Below is a small trained network, with its code and all its weights. Each question gives an input and a class and asks what happens when units are switched off, that is, made to give their printed mean instead of their output.

import numpy as np


def w(rows, s, z=0):
    codes = np.array(rows[::2]) - 128.0
    scale = np.full(codes.shape[1], s)
    scale[-1] = z or s
    return codes * scale


def f(y):
    return y / 2 * (1 + np.tanh(0.7978845608 * (y + 0.044715 * y**3)))


def log_softmax(a):
    a = a - a.max(-1, keepdims=True)
    return a - np.log(np.exp(a).sum(-1, keepdims=True))


def net(x, mask):
    res = np.array(x, float).reshape(1, 6) / 4 @ E
    y = f(res @ A[0][:, :-1].T + A[0][:, -1])
    res = res + np.where(mask, y, B[0][:, -1]) @ B[0][:, :-1]
    return log_softmax(res[-1] @ U[:, :-1].T + U[:, -1])


A, B = {}, {}
E = w([
[198,252,109,124,192,153,92,90],'x0',
[166,83,234,124,144,103,102,46],'x1',
[196,59,80,96,104,175,30,138],'x2',
[167,133,114,112,102,88,149,133],'x3',
[148,142,111,221,41,166,152,53],'x4',
[105,170,156,2,52,164,126,103],'x5',
],0.0067)
A[0] = w([
[176,110,210,124,146,80,120,40,57],'n1',
[148,227,139,150,159,108,88,117,79],'n2',
[113,159,34,143,110,127,151,195,45],'n3',
[122,103,201,69,227,109,120,200,125],'n4',
[236,177,97,121,157,129,124,114,47],'n5',
[159,159,136,193,52,144,119,84,72],'n6',
[37,27,133,119,125,126,148,137,41],'n7',
[70,63,140,145,66,127,130,208,103],'n8',
[90,158,158,67,61,192,126,90,58],'n9',
[87,146,138,55,47,165,136,77,107],'n10',
[80,25,140,150,48,60,158,148,82],'n11',
[116,156,159,51,77,236,160,155,60],'n12',
[138,144,126,189,48,157,145,77,98],'n13',
[166,91,234,95,160,85,123,79,103],'n14',
[142,202,137,145,171,180,85,124,77],'n15',
[118,144,63,125,126,182,205,203,10],'n16',
[139,188,103,129,190,152,95,81,85],'n17',
[149,124,143,69,181,55,112,186,123],'n18',
[40,153,168,141,178,97,190,76,46],'n19',
[52,60,146,153,56,128,129,166,30],'n20',
[138,79,177,100,145,140,159,90,4],'n21',
[193,210,119,127,164,140,130,139,92],'n22',
[121,127,120,161,103,166,149,95,28],'n23',
[121,110,134,219,163,137,104,186,73],'n24',
[96,153,151,81,207,109,71,172,50],'n25',
[163,55,117,133,111,221,60,160,92],'n26',
[116,161,111,40,63,99,139,85,125],'n27',
[236,83,63,84,84,92,83,146,98],'n28',
[61,186,156,122,109,91,168,101,78],'n29',
[158,185,131,132,166,160,99,125,68],'n30',
[46,205,132,149,143,80,197,150,66],'n31',
[135,100,229,130,133,82,74,43,6],'n32',
[101,135,112,71,188,86,76,147,42],'n33',
[164,98,103,208,157,51,123,142,35],'n34',
[140,104,105,187,160,128,137,111,50],'n35',
[165,55,82,103,133,188,88,133,63],'n36',
[124,86,119,123,133,230,28,142,46],'n37',
[113,149,143,65,78,171,145,106,69],'n38',
[120,143,120,189,74,185,125,62,55],'n39',
[63,205,1,96,91,150,138,200,68],'n40',
[173,139,142,197,47,143,145,94,140],'n41',
[144,79,109,191,222,143,150,144,71],'n42',
[169,88,99,233,163,110,152,136,97],'n43',
[90,171,207,158,132,104,205,166,64],'n44',
],0.0078,0.0033)
B[0] = w([
[134,38,63,190,89,191,54,103,188],'n1',
[124,177,141,107,105,66,118,81,186],'n2',
[152,41,94,173,132,168,71,98,193],'n3',
[59,129,79,81,59,172,204,163,232],'n4',
[123,173,128,113,115,102,116,97,186],'n5',
[65,124,99,85,100,150,197,151,176],'n6',
[124,211,116,80,108,73,96,66,191],'n7',
[126,181,116,95,111,93,78,31,207],'n8',
[167,102,132,81,230,120,131,146,177],'n9',
[161,116,142,95,239,102,110,161,197],'n10',
[121,204,123,76,115,52,66,51,220],'n11',
[161,88,129,105,219,124,114,132,184],'n12',
[83,128,78,56,91,169,204,194,186],'n13',
[131,83,77,182,103,180,72,128,202],'n14',
[120,174,105,92,104,63,79,82,177],'n15',
[162,56,97,175,80,167,87,79,177],'n16',
[112,174,114,86,99,65,109,67,182],'n17',
[73,130,87,101,82,177,201,154,203],'n18',
[220,141,189,188,73,134,160,165,184],'n19',
[119,175,116,93,109,73,123,59,183],'n20',
[150,117,96,123,116,135,114,117,128],'n21',
[127,153,123,95,89,88,90,69,192],'n22',
[130,112,110,111,130,141,207,124,126],'n23',
[153,117,113,94,183,128,109,138,181],'n24',
[107,135,98,94,72,164,211,133,186],'n25',
[199,202,193,170,68,91,186,166,201],'n26',
[135,99,144,115,196,118,106,161,193],'n27',
[161,181,193,171,94,128,164,157,216],'n28',
[204,141,156,146,137,109,129,167,173],'n29',
[117,162,130,116,99,71,121,76,161],'n30',
[184,132,178,175,90,137,138,142,211],'n31',
[111,50,80,210,91,178,81,97,181],'n32',
[103,111,116,102,66,158,190,141,169],'n33',
[169,97,137,66,210,127,121,144,179],'n34',
[158,107,100,68,164,122,153,148,149],'n35',
[180,187,202,165,83,103,186,150,183],'n36',
[189,164,207,190,86,135,181,164,179],'n37',
[148,92,141,111,201,103,137,143,163],'n38',
[77,122,70,71,92,152,254,166,169],'n39',
[139,30,84,215,96,183,64,84,253],'n40',
[65,147,113,69,100,170,174,177,197],'n41',
[151,100,117,51,219,118,133,146,192],'n42',
[139,109,142,77,218,108,113,169,215],'n43',
[225,168,209,180,87,121,181,145,185],'n44',
],0.0069,0.0053)
U = w([
[108,179,120,90,103,76,105,7,93],'0',
[200,151,193,178,85,137,168,158,94],'1',
[42,113,83,80,96,176,200,156,101],'2',
[125,42,80,193,111,184,73,70,101],'3',
[149,97,133,78,242,119,122,150,103],'4',
[102,136,139,135,124,133,123,124,251],'5',
],0.011,0.015)

Each question gives the input, the list of numbers given to net, and the class t.
The units are the neurons (one row each of A and B). Each row of codes is followed by its name. A weight is (code - 128) times the scale printed after its matrix; where a second scale follows, it is the last column's (A, B and U).
mask holds one flag per neuron, in row order. A switched-off neuron (its flag False) gives its mean, the last column of its row in B, instead of its output. The means were averaged over made-up inputs and are rounded, as every weight is.
A unit's drop is (log p(t) with every unit on - log p(t) with that unit switched off) / (log p(t) with every unit on - log p(t) with every unit switched off).
The circuit of an input: a set's keep is (log p(t) with only the set's units on - log p(t) with every unit switched off) / (log p(t) with every unit on - log p(t) with every unit switched off). Starting from the 12 units with the biggest drops (on a tie, the unit counted first), units are removed one at a time, each time the one whose removal leaves the highest keep (on an exact tie, the one counted first), for as long as the keep stays at least 0.8.
circuit, biggest first: the units of the circuit, biggest drop first
unit that matters most: the unit with the biggest drop
top k neurons: the k neurons with the biggest drops, biggest first
input [-4,0,-1,-3,-3,1], class 0: circuit, biggest first => n7; n8; n11
input [-6,8,-3,-7,1,-7], class 3: circuit, biggest first => n32
input [-3,1,4,-3,-2,-2], class 1: circuit, biggest first => n26; n37
input [4,2,2,-4,1,-4], class 0: circuit, biggest first => n17; n15
input [3,6,-4,7,-7,-7], class 2: circuit, biggest first => n4; n18
input [-1,-3,2,6,-6,-6], class 2: circuit, biggest first => n18; n4
input [-8,7,1,-8,1,1], class 0: top 2 neurons => n11; n7
input [-8,1,0,5,-3,7], class 0: top 4 neurons => n11; n8; n7; n20
input [-8,6,8,-1,-6,-4], class 0: circuit, biggest first => n11; n7
input [-6,8,1,-2,-6,3], class 3: circuit, biggest first => n14; n32
input [7,-4,8,-2,4,-1], class 1: top 4 neurons => n37; n26; n28; n36
input [-4,-7,-7,3,-7,-5], class 1: top 3 neurons => n44; n31; n19
input [7,-8,5,-6,-7,3], class 3: top 3 neurons => n40; n3; n16
input [-5,-4,1,3,7,8], class 4: unit that matters most => n10
input [-8,1,-8,-3,3,6], class 0: top 3 neurons => n11; n20; n7
input [-4,0,-8,6,6,8], class 1: top 2 neurons => n44; n19
input [-4,8,-4,-4,-2,8], class 3: top 3 neurons => n32; n14; n1
input [2,-5,5,5,-5,6], class 4: top 3 neurons => n12; n27; n10
input [-5,7,-4,5,-8,8], class 2: top 4 neurons => n4; n18; n25; n33
input [-6,2,-6,1,-4,-5], class 0: circuit, biggest first => n11
